Rows, each with roughly how far along a hidden order it lies (0 to 15)
(in the rows, 128 means zero)
[ 98 120 134 159 121  74 170 154 114 107  59  13 126 100  86  74 112 169
 126 205  55  53 159 142 144 181 144 152 104 137 110  84 151 139 172]  2
[111  88 120 127 116 133 169 197  83  96  80   1  65  94  75  90 101 176
 111 152 142  64 205 140 196 159 159 151 112 169 125  93 169  77 124]  1
[125 132 134 146 136 102 134 124 135 126 113 103 134 139 118 121 125 138
 131 149 108 110 122 129 121 142 129 127 126 124 111 113 130 148 139]  2
[128 126 134 134 132 122 128 131 125 124 121 110 126 131 119 120 127 144
 125 123 121 120 132 129 125 127 127 130 126 137 117 121 131 137 139]  0
[137 120 110 158 133 138 110  92 144 144 109 190 155 146 132 153  94  42
 142 146 170 159 142  92 124 148 136  94 134  84  93 126 106 141  99]  9
[ 96 107 104 134 103 166 156 135 120 134  92  87 130  96  93 109 114 109
 133 197 104 111 176 121 146 141 140 134 114 109 142 131 135 104 100]  1
[145 135 148 145 150  91 117 136 124 117 123 116 128 145 132 121 123 145
 126 105 132  97 100 132 116 145 126 123 130 136 103 102 132 156 182]  3
[116 123 126 135 120 125 142 137 121 127 118 104 137 118 113 120 126 138
 128 147 114 115 137 134 135 137 137 134 123 120 130 118 133 120 132]  0
[116 125 124 140 123 115 141 134 122 122 112  97 123 117 111 115 123 142
 129 169 112 111 137 131 137 146 134 133 118 126 126 117 133 129 125]  0
[190 128 131 129 171 152  75 118 135 130 156 205 109 180 156 172 123  76
 124  31 223 167  95 109 118 119 124  92 153 133  90 128 114 141 116]  8
[135 142 148 188 153  57 129  99 152 128  74 126 171 140 122 113 100 144
 137 197  77  99  91 119  88 198 130 118 116 102  75  83 119 198 175]  9
[136 135 128 139 136 127 123 125 132 130 119 139 128 137 130 136 123 114
 132 113 135 127 120 126 120 129 127 121 129 122 121 124 124 136 131]  2
[148 143 121 207 150  91  87  65 171 154  83 210 188 160 138 148  75  21
 155 194 132 140 102  81  93 182 131  83 126  49  61  97  88 193 135]  15
[111 100 101 125 115 159 150 148 106 121 103  65 101 105  98 120 116 119
 121 175 139 113 187 130 177 138 146 137 125 132 137 127 141  94  79]  1
[126  91 103 110 124 178 137 156 101 114 118  88  77 122 102 130 108 104
 117 118 195 125 193 124 188 128 150 125 123 148 133 131 151  69  73]  2
[123  85 114 126 125 154 151 175  93 106 102   3  67 112  87 108 112 144
 108 130 178  95 190 135 191 140 151 136 122 165 127 113 155  72 105]  1
[146 147 166 196 167  25 127 122 150 113  79 112 164 148 123 103 102 145
 134 154  70  74  68 132  84 195 127 123 118 126  62  66 132 205 222]  9
[205 121 173 117 188 125  87 176 107  90 176 107  56 181 146 152 149 185
  90   1 243 122  76 152 142 108 128 119 153 223  98 105 152 114 178]  1
[134 101  65 167 116 190 105  85 145 163  84 191 137 134 111 163  71   1
 149 194 194 174 203  64 136 150 145  80 132  43  95 139 104 113  31]  14
[139 142 146 193 150  61 120 100 150 129  88 155 171 140 128 116 106 117
 142 176  83 102  94 118  89 191 127 119 120 101  80  87 119 195 190]  9
[114 105 104 128 106 159 145 137 114 130 107  85 114 114 104 125 110  99
 127 169 140 127 181 115 166 136 142 124 101 105 134 132 137  93  89]  2
[ 95 106  82 148  98 163 151 120 123 147  79 109 129 102  99 120 103  80
 136 215 111 129 201 101 158 147 147 123 115  85 133 137 128  86  62]  4
[139 136 120 177 142  97 104  82 160 148  86 214 174 150 131 140  91  30
 152 179 126 137 118  96  98 170 131  93 131  69  81 105 102 176 147]  12
[136 129 150 155 146  85 136 134 128 103 103  88 134 137 121 104 124 187
 120 133 106  87 105 140 126 162 130 131 122 142  96  91 139 152 179]  3
[150 123 119 136 134 143 108 116 138 134 124 166 124 148 134 148 112  80
 133 119 178 145 133 107 132 129 132 112 134 108 116 130 117 127 104]  5
[120 120 140 153 136  80 154 150 117 104  88  50 124 118 107  96 119 167
 124 162  84  61 129 142 136 172 140 143 113 145 111  89 146 141 179]  2
[143 134 128 150 134 106 114 114 138 132 111 157 149 141 129 133 115 106
 136 150 124 128 112 117 119 155 128 118 126 112 103 121 124 151 141]  5
[124 109 117 126 122 131 148 155 115 117 111 106 105 115 105 112 118 147
 122 161 130  87 159 133 161 136 140 137 121 140 119 116 142 109 123]  0
[130 105 130 126 130 117 146 168 103 103 108  31  81 121  99 110 117 159
 114 117 140  90 153 138 166 141 144 142 121 162 114 104 154 101 132]  1
[138 114 110 139 129 167 109 120 127 138 125 145 119 137 118 147 109  67
 130 121 176 154 162 106 136 129 136 106 134 113 116 138 119 107  86]  5
[ 99 123 104 145 102 131 158 111 127 145  89 122 147 104 113 121 115  99
 141 217  95 122 181 111 137 148 137 128 116  89 132 130 124 124 100]  2
[120 127 117 136 122 136 116 114 133 135 122 154 135 129 126 134 113 102
 134 149 135 139 135 117 128 137 131 117 126 110 116 128 118 131 116]  3
